Below is a small trained network, with its code and all its weights. Each question gives an input and a target symbol and asks what happens when units are switched off, that is, made to give their printed mean instead of their output.

import numpy as np


def w(rows, s, z=0):
    codes = np.array(rows[::2]) - 128.0
    scale = np.full(codes.shape[1], s)
    scale[-1] = z or s
    return codes * scale


def f(y):
    return np.maximum(y, 0)


def softmax(a):
    e = np.exp(a - a.max(-1, keepdims=True))
    return e / e.sum(-1, keepdims=True)


def log_softmax(a):
    a = a - a.max(-1, keepdims=True)
    return a - np.log(np.exp(a).sum(-1, keepdims=True))


def net(x, mask):
    ids = ['ΔΘΛΞαβγεζημστφψω'.index(c) for c in x.split()]
    T = len(ids)
    res = E[ids] + P[:T]
    q, k, v = (res @ M[0].T for M in (Q, K, V))
    z = softmax(np.where(np.tri(T) > 0, q @ k.T / 2**0.5, -1e9)) @ v
    res = res + np.where(mask[0], z, O[0][:, -1]) @ O[0][:, :-1]
    y = f(res @ A[0][:, :-1].T + A[0][:, -1])
    res = res + np.where(mask[1:9], y, B[0][:, -1]) @ B[0][:, :-1]
    return log_softmax(res[-1] @ U[:, :-1].T + U[:, -1])


Q, K, V, O, A, B = {}, {}, {}, {}, {}, {}
E = w([
[131,96,98,118,76],'Δ',
[106,147,66,146,153],'Θ',
[129,85,116,162,205],'Λ',
[100,161,93,154,196],'Ξ',
[101,170,121,153,213],'α',
[92,115,154,87,55],'β',
[112,111,130,121,132],'γ',
[102,77,172,99,75],'ε',
[96,94,152,144,207],'ζ',
[140,83,181,81,88],'η',
[82,155,140,98,120],'μ',
[142,118,180,77,80],'σ',
[168,92,141,112,152],'τ',
[126,241,155,72,69],'φ',
[77,254,161,114,209],'ψ',
[208,153,147,91,123],'ω',
],0.013)
P = w([
[119,122,186,170,130],'0',
[124,123,159,117,144],'1',
[144,189,14,172,134],'2',
[108,131,211,124,174],'3',
[129,126,137,71,152],'4',
[145,190,9,119,145],'5',
[114,137,192,74,182],'6',
[132,129,117,35,161],'7',
],0.014)
Q[0] = w([
[59,116,155,5,210],'H0',
[167,196,240,72,188],'H0',
],0.02)
K[0] = w([
[73,81,46,3,149],'H0',
[237,208,153,45,196],'H0',
],0.017)
V[0] = w([
[23,226,152,90,106],'H0',
[11,70,108,175,130],'H0',
],0.013)
O[0] = w([
[12,129,139,174,62,254],'H0',
[92,128,74,2,135,13],'H0',
],0.0091,0.0044)
A[0] = w([
[132,22,102,118,138,30],'N0',
[126,112,138,85,92,254],'N1',
[162,71,142,83,22,97],'N2',
[95,158,117,141,174,118],'N3',
[111,124,189,53,164,87],'N4',
[63,91,143,71,145,87],'N5',
[115,74,112,172,143,123],'N6',
[167,6,127,91,71,13],'N7',
],0.018,0.0061)
B[0] = w([
[247,196,137,84,110,147],'N0',
[133,117,116,239,140,220],'N1',
[163,176,146,4,44,167],'N2',
[187,122,138,131,104,252],'N3',
[94,6,70,69,96,247],'N4',
[90,222,146,84,171,253],'N5',
[130,166,124,147,81,167],'N6',
[25,72,46,219,141,144],'N7',
],0.022,0.0063)
U = w([
[166,177,26,173,78,138],'Δ',
[137,168,84,161,151,241],'Θ',
[191,133,124,102,108,100],'Λ',
[131,151,141,128,152,155],'Ξ',
[128,137,168,119,144,152],'α',
[133,160,140,98,73,1],'β',
[75,105,113,184,172,121],'γ',
[94,137,92,142,91,16],'ε',
[104,119,130,92,160,118],'ζ',
[107,86,116,158,79,51],'η',
[54,137,120,165,163,101],'μ',
[144,94,205,101,53,103],'σ',
[133,38,124,190,166,135],'τ',
[83,109,164,191,93,109],'φ',
[108,167,200,118,137,81],'ψ',
[175,91,254,146,157,179],'ω',
],0.011,0.0063)

Each question gives the input, a string of symbols that net reads in full, and the target symbol t.
The units are the heads (2 rows each of Q, K, V and O) and the neurons (one row each of A and B). Each row of codes is followed by its name. A weight is (code - 128) times the scale printed after its matrix; where a second scale follows, it is the last column's (O, A, B and U).
mask holds one flag per unit, heads first, then neurons. A switched-off unit (its flag False) gives its mean, the last column of its rows in O or B, instead of its output. The means were averaged over made-up inputs and are rounded, as every weight is.
A unit's drop is (log p(t) with every unit on - log p(t) with that unit switched off) / (log p(t) with every unit on - log p(t) with every unit switched off).
The circuit of an input: a set's keep is (log p(t) with only the set's units on - log p(t) with every unit switched off) / (log p(t) with every unit on - log p(t) with every unit switched off). Starting from all 9 units, units are removed one at a time, each time the one whose removal leaves the highest keep (on an exact tie, the one counted first), for as long as the keep stays at least 0.8.
units of the circuit, in order: the units of the circuit, biggest drop first
unit that matters most: the unit with the biggest drop
k most important neurons: the k neurons with the biggest drops, biggest first
input τ ω α Θ, target ω: 2 most important neurons	(N4; N5)
input φ α ψ Θ, target ψ: 4 most important neurons	(N4; N5; N1; N7)
input Δ σ α ζ ω φ ω, target ω: units of the circuit, in order	(H0)
input α ω β ψ ζ Θ μ, target μ: 4 most important neurons	(N5; N1; N2; N0)
input Ξ ψ ζ σ, target ψ: 2 most important neurons	(N5; N2)
input ζ ζ τ ζ, target τ: 3 most important neurons	(N4; N5; N2)
input ζ ζ η ψ τ φ ζ Δ, target Δ: units of the circuit, in order	(N2; N7; N1)
input ω τ ψ ζ, target ψ: units of the circuit, in order	(H0; N5; N1)
input γ τ ζ Λ, target τ: 2 most important neurons	(N5; N4)
input ζ ψ ζ φ μ ζ ε η, target η: units of the circuit, in order	(N7; N2; N4; N1)
input ζ Ξ ω η μ, target μ: units of the circuit, in order	(N5; H0; N1)
input η σ σ ω ζ ε β, target ζ: 4 most important neurons	(N5; N4; N2; N3)
input τ τ τ Ξ, target τ: units of the circuit, in order	(H0; N5)
input τ ζ σ ζ ψ β τ, target ψ: units of the circuit, in order	(H0; N5)
input Ξ μ τ ε, target τ: units of the circuit, in order	(N4; N1)
input ψ β β ζ, target ζ: units of the circuit, in order	(N4; N5; H0)
input ζ ω ω η, target ω: units of the circuit, in order	(H0)
input ζ ζ ε β, target ζ: units of the circuit, in order	(N5; N4; H0)
input ζ ω ζ ψ, target ω: units of the circuit, in order	(H0; N3)
input η β ε ζ ψ ζ Θ, target ψ: units of the circuit, in order	(H0; N5; N4)
input τ η ζ η, target η: unit that matters most	N4
input γ ζ β ζ ψ φ ζ, target ψ: 2 most important neurons	(N5; N4)
input ζ ζ ζ ψ ζ ζ ε, target ζ: 2 most important neurons	(N5; N2)
input ω ω ω φ, target ω: 2 most important neurons	(N5; N4)
input ζ β ω ζ τ μ ζ, target τ: 3 most important neurons	(N4; N2; N5)
